Here is a tiny trained network, its code and every weight. The questions are about switching its units off for an input and a target symbol, where a switched-off unit gives its printed mean instead of its output.

import numpy as np


def w(rows, s, z=0):
    codes = np.array(rows[::2]) - 128.0
    scale = np.full(codes.shape[1], s)
    scale[-1] = z or s
    return codes * scale


def norm(h):
    return h / np.sqrt((h * h).mean(-1, keepdims=True) + 1e-5)


def f(y):
    return y / 2 * (1 + np.tanh(0.7978845608 * (y + 0.044715 * y**3)))


def softmax(a):
    e = np.exp(a - a.max(-1, keepdims=True))
    return e / e.sum(-1, keepdims=True)


def log_softmax(a):
    a = a - a.max(-1, keepdims=True)
    return a - np.log(np.exp(a).sum(-1, keepdims=True))


def net(x, mask):
    ids = ['βγθμπσψω'.index(c) for c in x.split()]
    T = len(ids)
    res = E[ids] + P[:T]
    u = 0
    for l in range(2):
        r = norm(res)
        for j in range(2):
            rows = slice(3 * j, 3 * j + 3)
            q, k, v = (r @ M[l][rows].T for M in (Q, K, V))
            z = softmax(np.where(np.tri(T) > 0, q @ k.T / 3**0.5, -1e9)) @ v
            o = O[l][rows]
            res = res + np.where(mask[u + j], z, o[:, -1]) @ o[:, :-1]
        u += 2
        y = f(norm(res) @ A[l][:, :-1].T + A[l][:, -1])
        res = res + np.where(mask[u : u + 16], y, B[l][:, -1]) @ B[l][:, :-1]
        u += 16
    return log_softmax(norm(res)[-1] @ U[:, :-1].T + U[:, -1])


Q, K, V, O, A, B = {}, {}, {}, {}, {}, {}
E = w([
[243,102,59],'β',
[112,179,92],'γ',
[129,214,202],'θ',
[254,113,65],'μ',
[106,206,132],'π',
[144,160,130],'σ',
[253,111,64],'ψ',
[115,224,190],'ω',
],0.0086)
P = w([
[223,155,145],'0',
[96,65,123],'1',
[136,111,126],'2',
[164,196,47],'3',
[108,49,143],'4',
[136,126,159],'5',
[103,177,45],'6',
[140,32,90],'7',
[123,143,161],'8',
[129,176,5],'9',
],0.015)
Q[0] = w([
[251,142,113],'L0H1',
[118,174,53],'L0H1',
[205,159,127],'L0H1',
[122,2,68],'L0H2',
[133,140,91],'L0H2',
[129,5,176],'L0H2',
],0.0067)
K[0] = w([
[3,85,249],'L0H1',
[175,109,156],'L0H1',
[185,209,56],'L0H1',
[103,68,33],'L0H2',
[223,106,252],'L0H2',
[90,74,103],'L0H2',
],0.006)
V[0] = w([
[153,205,61],'L0H1',
[137,171,20],'L0H1',
[64,159,87],'L0H1',
[2,78,220],'L0H2',
[78,186,137],'L0H2',
[213,178,200],'L0H2',
],0.0044)
O[0] = w([
[121,71,160,169],'L0H1',
[49,76,123,171],'L0H1',
[105,179,80,98],'L0H1',
[158,21,197,2],'L0H2',
[1,38,94,88],'L0H2',
[105,36,78,166],'L0H2',
],0.0038)
A[0] = w([
[161,240,123,140],'L0N1',
[163,39,163,4],'L0N2',
[118,104,149,107],'L0N3',
[158,164,210,40],'L0N4',
[55,126,170,74],'L0N5',
[119,130,51,70],'L0N6',
[139,75,217,77],'L0N7',
[106,132,172,60],'L0N8',
[91,106,149,145],'L0N9',
[64,124,104,79],'L0N10',
[83,112,174,89],'L0N11',
[84,118,125,104],'L0N12',
[79,154,156,59],'L0N13',
[107,37,124,73],'L0N14',
[121,58,73,53],'L0N15',
[109,254,126,156],'L0N16',
],0.0082,0.0026)
B[0] = w([
[151,140,82,254],'L0N1',
[192,218,137,140],'L0N2',
[155,131,102,109],'L0N3',
[152,188,62,115],'L0N4',
[99,42,139,117],'L0N5',
[91,106,121,184],'L0N6',
[107,149,88,123],'L0N7',
[83,81,120,98],'L0N8',
[141,57,33,116],'L0N9',
[221,77,166,121],'L0N10',
[129,91,109,108],'L0N11',
[162,82,133,113],'L0N12',
[108,153,110,108],'L0N13',
[152,192,83,146],'L0N14',
[70,217,156,163],'L0N15',
[173,254,101,241],'L0N16',
],0.005,0.0035)
Q[1] = w([
[93,161,116],'L1H1',
[92,74,187],'L1H1',
[80,130,128],'L1H1',
[76,222,167],'L1H2',
[248,224,72],'L1H2',
[94,144,121],'L1H2',
],0.015)
K[1] = w([
[122,146,168],'L1H1',
[93,114,91],'L1H1',
[139,101,170],'L1H1',
[212,156,135],'L1H2',
[99,249,144],'L1H2',
[211,132,79],'L1H2',
],0.015)
V[1] = w([
[136,161,150],'L1H1',
[135,151,90],'L1H1',
[225,92,231],'L1H1',
[184,118,2],'L1H2',
[141,151,211],'L1H2',
[152,84,119],'L1H2',
],0.0095)
O[1] = w([
[72,67,137,142],'L1H1',
[100,32,133,182],'L1H1',
[187,162,223,156],'L1H1',
[3,199,117,255],'L1H2',
[100,110,166,99],'L1H2',
[153,212,100,96],'L1H2',
],0.0061,0.0067)
A[1] = w([
[46,136,162,151],'L1N1',
[115,81,120,74],'L1N2',
[93,143,125,119],'L1N3',
[146,215,203,22],'L1N4',
[95,139,229,115],'L1N5',
[162,192,146,117],'L1N6',
[186,29,163,249],'L1N7',
[85,129,74,53],'L1N8',
[187,197,227,63],'L1N9',
[138,104,184,139],'L1N10',
[82,139,105,115],'L1N11',
[105,94,84,98],'L1N12',
[117,160,119,104],'L1N13',
[162,21,228,83],'L1N14',
[201,78,25,149],'L1N15',
[133,132,246,253],'L1N16',
],0.012,0.0052)
B[1] = w([
[123,65,155,153],'L1N1',
[121,139,142,120],'L1N2',
[163,115,115,145],'L1N3',
[181,109,197,145],'L1N4',
[147,66,70,119],'L1N5',
[91,156,197,176],'L1N6',
[132,64,179,175],'L1N7',
[162,150,125,162],'L1N8',
[91,184,198,149],'L1N9',
[153,90,120,113],'L1N10',
[160,117,136,165],'L1N11',
[122,155,141,151],'L1N12',
[137,135,149,152],'L1N13',
[201,140,82,136],'L1N14',
[85,151,105,255],'L1N15',
[129,139,1,137],'L1N16',
],0.0093,0.0069)
U = w([
[178,221,142,250],'β',
[75,185,29,121],'γ',
[182,101,118,155],'θ',
[131,150,144,32],'μ',
[11,81,134,84],'π',
[86,154,136,1],'σ',
[126,155,151,47],'ψ',
[166,76,128,200],'ω',
],0.013,0.0055)

Each question gives the input, a string of symbols that net reads in full, and the target symbol t.
The units are the heads (3 rows each of Q, K, V and O) and the neurons (one row each of A and B). Each row of codes is followed by its name. A weight is (code - 128) times the scale printed after its matrix; where a second scale follows, it is the last column's (O, A, B and U).
mask holds one flag per unit, layer by layer, with each layer's heads first. A switched-off unit (its flag False) gives its mean, the last column of its rows in O or B, instead of its output. The means were averaged over made-up inputs and are rounded, as every weight is.
A unit's drop is (log p(t) with every unit on - log p(t) with that unit switched off) / (log p(t) with every unit on - log p(t) with every unit switched off).
The circuit of an input: a set's keep is (log p(t) with only the set's units on - log p(t) with every unit switched off) / (log p(t) with every unit on - log p(t) with every unit switched off). Starting from the 12 units with the biggest drops (on a tie, the unit counted first), units are removed one at a time, each time the one whose removal leaves the highest keep (on an exact tie, the one counted first), for as long as the keep stays at least 0.8.
units of the circuit, in order: the units of the circuit, biggest drop first
unit that matters most: the unit with the biggest drop
top k neurons in layer l: the k neurons of layer l with the biggest drops, biggest first
which heads matter: for each layer, one digit per head in row order, 1 if its drop is at least 0.15 and else 0, layers parted by /
input μ μ β β γ, target γ: which heads matter : 00 / 01
input β γ π β β β, target π: which heads matter : 01 / 01
input β γ ω γ σ, target γ: units of the circuit, in order : [L0N16; L1H2; L0N14; L1H1]
input β γ β ψ π ω π β β, target ω: units of the circuit, in order : [L1H2]
input ω σ θ, target ω: units of the circuit, in order : [L1H2; L1N5]
input π π β ω θ, target θ: which heads matter : 01 / 01
input π π σ, target π: units of the circuit, in order : [L1N1; L1H1]
input ω μ σ, target ω: which heads matter : 00 / 00
input ω β π, target ω: which heads matter : 01 / 00
input ω π β, target ω: top 2 neurons in layer 1 : [L1N7; L1N14]
input β ω π β β ω, target π: which heads matter : 01 / 01
input β β ω β β π, target ω: which heads matter : 01 / 01
input σ β β π π ω π ω, target ω: which heads matter : 00 / 00
input θ σ β γ β, target γ: unit that matters most : L0N14
input ω γ σ, target ω: which heads matter : 01 / 00
input β π β β γ π ω β π, target π: which heads matter : 01 / 11
input π β θ, target π: units of the circuit, in order : [L1N1; L0H2]
input π γ ω, target π: units of the circuit, in order : [L0H2; L1N1]
input γ β μ, target γ: which heads matter : 01 / 01
input β π ω π β μ, target ω: top 3 neurons in layer 1 : [L1N7; L1N14; L1N16]
input θ π β γ ψ, target γ: units of the circuit, in order : [L1N15]
input π ω β β β γ σ σ, target γ: top 2 neurons in layer 0 : [L0N14; L0N15]
